Here is a tiny trained network, its code and every weight. The questions are about switching its units off for an input and a class, where a switched-off unit gives its printed mean instead of its output.

import numpy as np


def w(rows, s, z=0):
    codes = np.array(rows[::2]) - 128.0
    scale = np.full(codes.shape[1], s)
    scale[-1] = z or s
    return codes * scale


def f(y):
    return np.maximum(y, 0)


def log_softmax(a):
    a = a - a.max(-1, keepdims=True)
    return a - np.log(np.exp(a).sum(-1, keepdims=True))


def net(x, mask):
    res = np.array(x, float).reshape(1, 2) / 4 @ E
    y = f(res @ A[0][:, :-1].T + A[0][:, -1])
    res = res + np.where(mask, y, B[0][:, -1]) @ B[0][:, :-1]
    return log_softmax(res[-1] @ U[:, :-1].T + U[:, -1])


A, B = {}, {}
E = w([
[190,56,180,34,212,3,233,160,21,238],'x0',
[41,3,55,89,30,64,5,91,98,166],'x1',
],0.0057)
A[0] = w([
[201,218,169,123,186,199,187,159,140,111,103],'N0',
[182,53,169,57,242,15,206,127,46,232,90],'N1',
[78,48,25,76,44,89,60,79,90,173,86],'N2',
[170,216,182,171,188,165,221,194,179,92,69],'N3',
[104,140,102,102,142,121,136,147,127,108,124],'N4',
[57,44,74,102,15,90,111,66,106,176,75],'N5',
[39,67,43,52,64,76,21,25,100,180,77],'N6',
[76,168,108,221,78,240,69,58,202,31,102],'N7',
[149,217,174,182,205,207,198,145,156,55,75],'N8',
[114,163,106,139,113,155,119,168,116,150,254],'N9',
[189,214,131,171,237,158,148,162,133,113,136],'N10',
[156,73,224,3,196,5,186,217,21,244,88],'N11',
[42,230,96,241,71,228,48,59,168,12,66],'N12',
[146,200,207,128,217,205,171,239,133,80,99],'N13',
[132,146,97,126,58,213,130,102,202,36,142],'N14',
[200,220,209,195,182,170,216,185,122,94,67],'N15',
[37,35,61,123,68,103,48,99,75,124,87],'N16',
],0.0041,0.0095)
B[0] = w([
[135,78,148,146,156,99,90,115,90,94,170],'N0',
[60,137,188,156,89,187,175,184,175,159,208],'N1',
[129,93,151,181,152,96,97,118,106,70,170],'N2',
[105,27,191,218,178,93,83,115,111,71,163],'N3',
[123,119,135,144,136,124,122,124,136,146,128],'N4',
[97,32,185,205,160,107,75,126,94,73,158],'N5',
[122,75,162,196,165,91,81,125,87,71,174],'N6',
[85,143,181,136,105,170,171,163,171,173,193],'N7',
[109,57,181,206,168,97,98,119,102,69,164],'N8',
[226,217,2,19,112,90,139,81,118,173,254],'N9',
[153,111,96,137,157,91,99,90,116,96,179],'N10',
[68,133,187,157,82,196,170,184,168,163,217],'N11',
[34,124,240,189,106,188,175,200,176,181,187],'N12',
[137,72,135,161,160,104,102,112,107,86,170],'N13',
[134,149,123,122,103,144,146,138,144,146,183],'N14',
[108,77,162,183,157,108,97,122,112,90,167],'N15',
[129,80,162,193,171,100,109,108,102,84,167],'N16',
],0.0093,0.0094)
U = w([
[90,133,166,139,82,241,161,213,186,184,44],'0',
[133,88,136,159,181,44,80,70,62,43,65],'1',
[201,195,13,9,98,95,137,47,120,186,254],'2',
],0.011,0.0048)

Each question gives the input, the list of numbers given to net, and the class t.
The units are the neurons (one row each of A and B). Each row of codes is followed by its name. A weight is (code - 128) times the scale printed after its matrix; where a second scale follows, it is the last column's (A, B and U).
mask holds one flag per neuron, in row order. A switched-off neuron (its flag False) gives its mean, the last column of its row in B, instead of its output. The means were averaged over made-up inputs and are rounded, as every weight is.
A unit's drop is (log p(t) with every unit on - log p(t) with that unit switched off) / (log p(t) with every unit on - log p(t) with every unit switched off).
The circuit of an input: a set's keep is (log p(t) with only the set's units on - log p(t) with every unit switched off) / (log p(t) with every unit on - log p(t) with every unit switched off). Starting from the 12 units with the biggest drops (on a tie, the unit counted first), units are removed one at a time, each time the one whose removal leaves the highest keep (on an exact tie, the one counted first), for as long as the keep stays at least 0.8.
units of the circuit, in order: the units of the circuit, biggest drop first
top k neurons: the k neurons with the biggest drops, biggest first
drop when u is switched off: that unit's drop, to one decimal
input [-5,7], class 1: units of the circuit, in order => N6
input [5,5], class 0: top 2 neurons => N11, N1
input [-3,0], class 2: top 2 neurons => N11, N1
input [-6,7], class 1: top 4 neurons => N6, N11, N16, N1
input [7,-8], class 1: top 2 neurons => N3, N10
input [3,-1], class 2: top 2 neurons => N12, N7
input [4,4], class 0: top 3 neurons => N11, N1, N10
input [3,2], class 2: top 2 neurons => N12, N7
input [-5,6], class 1: top 3 neurons => N11, N6, N1
input [-6,-7], class 1: top 2 neurons => N8, N11
input [7,6], class 0: drop when N11 is switched off => 1.1
input [2,3], class 2: drop when N3 is switched off => 0.1
input [7,5], class 0: drop when N1 is switched off => 0.1
input [8,8], class 0: top neuron => N11
